Below is a small trained network, with its code and all its weights. Each question gives an input and a target symbol and asks what happens when units are switched off, that is, made to give their printed mean instead of their output.

import numpy as np


def w(rows, s, z=0):
    codes = np.array(rows[::2]) - 128.0
    scale = np.full(codes.shape[1], s)
    scale[-1] = z or s
    return codes * scale


def f(y):
    return y / 2 * (1 + np.tanh(0.7978845608 * (y + 0.044715 * y**3)))


def softmax(a):
    e = np.exp(a - a.max(-1, keepdims=True))
    return e / e.sum(-1, keepdims=True)


def log_softmax(a):
    a = a - a.max(-1, keepdims=True)
    return a - np.log(np.exp(a).sum(-1, keepdims=True))


def net(x, mask):
    ids = ['βδεηψω'.index(c) for c in x.split()]
    T = len(ids)
    res = E[ids] + P[:T]
    u = 0
    for l in range(2):
        r = res
        for j in range(2):
            rows = slice(2 * j, 2 * j + 2)
            q, k, v = (r @ M[l][rows].T for M in (Q, K, V))
            z = softmax(np.where(np.tri(T) > 0, q @ k.T / 2**0.5, -1e9)) @ v
            o = O[l][rows]
            res = res + np.where(mask[u + j], z, o[:, -1]) @ o[:, :-1]
        u += 2
        y = f(res @ A[l][:, :-1].T + A[l][:, -1])
        res = res + np.where(mask[u : u + 4], y, B[l][:, -1]) @ B[l][:, :-1]
        u += 4
    return log_softmax(res[-1] @ U[:, :-1].T + U[:, -1])


Q, K, V, O, A, B = {}, {}, {}, {}, {}, {}
E = w([
[109,163,62,170,74,120,113,81,51,161],'β',
[109,123,168,184,254,80,83,107,83,190],'δ',
[201,184,174,143,138,148,91,76,117,118],'ε',
[125,78,113,204,143,149,114,129,99,65],'η',
[72,157,170,165,150,149,231,122,82,112],'ψ',
[67,93,169,131,70,107,87,71,151,76],'ω',
],0.02)
P = w([
[62,139,60,72,222,207,85,157,235,192],'0',
[97,189,81,158,159,222,109,125,196,165],'1',
[98,173,102,144,152,201,96,112,168,150],'2',
[100,160,118,142,150,184,103,106,149,137],'3',
[105,151,124,139,139,166,101,110,131,128],'4',
[113,143,137,131,132,152,111,113,117,116],'5',
[129,139,142,129,121,137,114,118,105,111],'6',
[141,136,148,124,114,118,125,124,93,108],'7',
[155,127,158,123,109,103,133,128,81,114],'8',
[165,117,158,123,102,85,147,135,67,114],'9',
[177,106,163,128,95,68,160,143,54,116],'10',
[199,108,171,131,79,56,174,149,42,127],'11',
[204,98,176,130,63,38,186,165,26,135],'12',
[212,101,175,140,56,22,199,178,8,134],'13',
],0.013)
Q[0] = w([
[202,117,20,2,130,173,154,208,187,136],'L0H1',
[115,127,110,153,108,167,191,79,125,108],'L0H1',
[64,109,170,212,177,65,91,101,107,104],'L0H2',
[79,141,99,127,133,86,87,19,28,58],'L0H2',
],0.0092)
K[0] = w([
[66,152,93,135,155,212,106,113,215,166],'L0H1',
[143,146,120,151,156,132,117,121,99,135],'L0H1',
[162,128,136,95,111,72,169,113,10,119],'L0H2',
[170,99,211,145,80,44,144,199,90,125],'L0H2',
],0.011)
V[0] = w([
[36,35,194,208,172,1,117,184,215,157],'L0H1',
[204,179,114,107,201,100,103,156,54,211],'L0H1',
[67,35,34,141,59,81,139,135,84,218],'L0H2',
[130,147,184,113,112,99,204,201,69,116],'L0H2',
],0.0057)
O[0] = w([
[150,187,85,219,12,98,152,123,186,127,222],'L0H1',
[61,103,161,73,22,174,117,254,137,44,253],'L0H1',
[207,141,103,32,223,96,158,36,133,88,91],'L0H2',
[174,8,178,161,136,196,124,84,181,216,146],'L0H2',
],0.0072,0.0034)
A[0] = w([
[107,181,132,101,194,192,172,128,92,9,138],'L0N1',
[93,43,84,177,238,81,84,178,99,101,193],'L0N2',
[68,202,115,142,208,109,120,102,152,121,4],'L0N3',
[148,169,82,126,205,241,114,253,84,150,208],'L0N4',
],0.0047,0.0025)
B[0] = w([
[121,100,205,152,153,55,180,137,164,47,183],'L0N1',
[168,115,125,102,120,150,149,155,102,150,252],'L0N2',
[104,159,95,77,151,100,203,152,120,98,167],'L0N3',
[92,34,81,170,254,132,110,146,83,160,231],'L0N4',
],0.0095,0.0036)
Q[1] = w([
[50,43,124,83,117,99,110,143,169,121],'L1H1',
[112,138,135,162,93,149,154,109,39,96],'L1H1',
[84,186,193,206,95,132,150,77,2,88],'L1H2',
[99,89,103,103,108,179,175,107,146,63],'L1H2',
],0.0083)
K[1] = w([
[57,252,161,121,196,181,41,86,172,149],'L1H1',
[216,108,201,29,40,28,149,124,183,197],'L1H1',
[253,32,198,134,25,34,135,135,44,156],'L1H2',
[142,103,153,125,229,175,64,49,95,181],'L1H2',
],0.0064)
V[1] = w([
[102,173,74,155,145,124,177,204,18,190],'L1H1',
[209,135,185,156,217,82,118,161,81,189],'L1H1',
[194,84,71,203,174,205,146,159,157,34],'L1H2',
[67,144,196,119,200,142,255,131,106,169],'L1H2',
],0.0068)
O[1] = w([
[209,156,132,101,125,155,116,127,210,80,254],'L1H1',
[67,206,28,109,155,131,90,154,178,74,179],'L1H1',
[182,142,113,39,34,1,137,190,132,222,197],'L1H2',
[190,149,77,101,103,234,117,124,125,134,200],'L1H2',
],0.0099,0.0058)
A[1] = w([
[74,82,128,84,244,90,187,112,158,186,5],'L1N1',
[102,180,100,74,40,146,99,99,255,81,92],'L1N2',
[100,29,190,70,122,116,117,133,126,134,29],'L1N3',
[135,122,171,152,87,110,98,78,205,123,156],'L1N4',
],0.0089,0.003)
B[1] = w([
[120,137,155,206,78,94,40,100,254,101,131],'L1N1',
[75,122,229,233,124,80,96,16,164,132,255],'L1N2',
[97,224,99,47,198,183,133,168,156,159,159],'L1N3',
[157,70,38,109,150,145,151,189,122,157,197],'L1N4',
],0.0092,0.005)
U = w([
[187,91,98,157,126,216,74,110,155,194,64],'β',
[161,117,144,84,231,132,137,122,141,62,128],'δ',
[126,182,105,103,133,82,156,123,145,173,166],'ε',
[21,136,47,144,150,178,133,254,129,96,187],'η',
[154,139,115,198,219,102,150,73,60,125,2],'ψ',
[55,80,160,190,91,109,112,117,165,73,199],'ω',
],0.0078,0.0042)

Each question gives the input, a string of symbols that net reads in full, and the target symbol t.
The units are the heads (2 rows each of Q, K, V and O) and the neurons (one row each of A and B). Each row of codes is followed by its name. A weight is (code - 128) times the scale printed after its matrix; where a second scale follows, it is the last column's (O, A, B and U).
mask holds one flag per unit, layer by layer, with each layer's heads first. A switched-off unit (its flag False) gives its mean, the last column of its rows in O or B, instead of its output. The means were averaged over made-up inputs and are rounded, as every weight is.
A unit's drop is (log p(t) with every unit on - log p(t) with that unit switched off) / (log p(t) with every unit on - log p(t) with every unit switched off).
The circuit of an input: a set's keep is (log p(t) with only the set's units on - log p(t) with every unit switched off) / (log p(t) with every unit on - log p(t) with every unit switched off). Starting from all 12 units, units are removed one at a time, each time the one whose removal leaves the highest keep (on an exact tie, the one counted first), for as long as the keep stays at least 0.8.
circuit, biggest first: the units of the circuit, biggest drop first
most important unit: the unit with the biggest drop
top k neurons: the k neurons with the biggest drops, biggest first
top k neurons in layer l: the k neurons of layer l with the biggest drops, biggest first
heads that matter: for each layer, one digit per head in row order, 1 if its drop is at least 0.15 and else 0, layers parted by /
input η δ δ δ δ ω η δ, target ω: circuit, biggest first => L1H2; L1N1
input η ψ δ ε, target ω: circuit, biggest first => L1N2; L0H2
input ω ψ η ω ε δ δ δ ε ω, target η: top 2 neurons => L1N3; L1N4
input η η ε, target ε: top 2 neurons in layer 0 => L0N4; L0N2
input ω δ δ ω ψ δ ω ψ ω ω δ ω ε ψ, target η: circuit, biggest first => L1H1; L1N2
input ψ δ β ω ψ δ ω δ ω η δ ε ψ, target η: circuit, biggest first => L1H1
input δ ψ ψ β η, target δ: circuit, biggest first => L0H2; L0H1; L1H1
input η δ δ ψ, target ω: circuit, biggest first => L1N2; L0N2; L1H1
input δ η δ δ, target ω: heads that matter => 11 / 10
input ε ε ω δ δ δ ω ω δ ε, target ω: circuit, biggest first => L1H2; L0H2
input β β η η, target ε: heads that matter => 00 / 01
input ω ε η ω, target ε: heads that matter => 00 / 11
input ω ψ ω, target β: heads that matter => 10 / 10
input δ δ η, target ω: most important unit => L1N2
input ψ ψ ω ω ψ ω, target β: top 3 neurons => L1N4; L1N2; L0N1
input δ ε δ, target η: circuit, biggest first => L0H1; L0H2
input η ω δ ε δ δ ε ε, target η: top 2 neurons in layer 1 => L1N2; L1N3
input η ω ψ ψ ε δ ε, target η: top 2 neurons => L1N2; L0N4
input ε ω β ε η, target ε: top 2 neurons in layer 0 => L0N2; L0N4
input β η β ε ε δ δ δ β δ δ β, target ω: top 2 neurons in layer 1 => L1N3; L1N4
input η β δ δ δ δ δ η δ β β β, target δ: heads that matter => 11 / 00
input δ ω δ η ω β η ω δ δ δ, target η: circuit, biggest first => L0H1
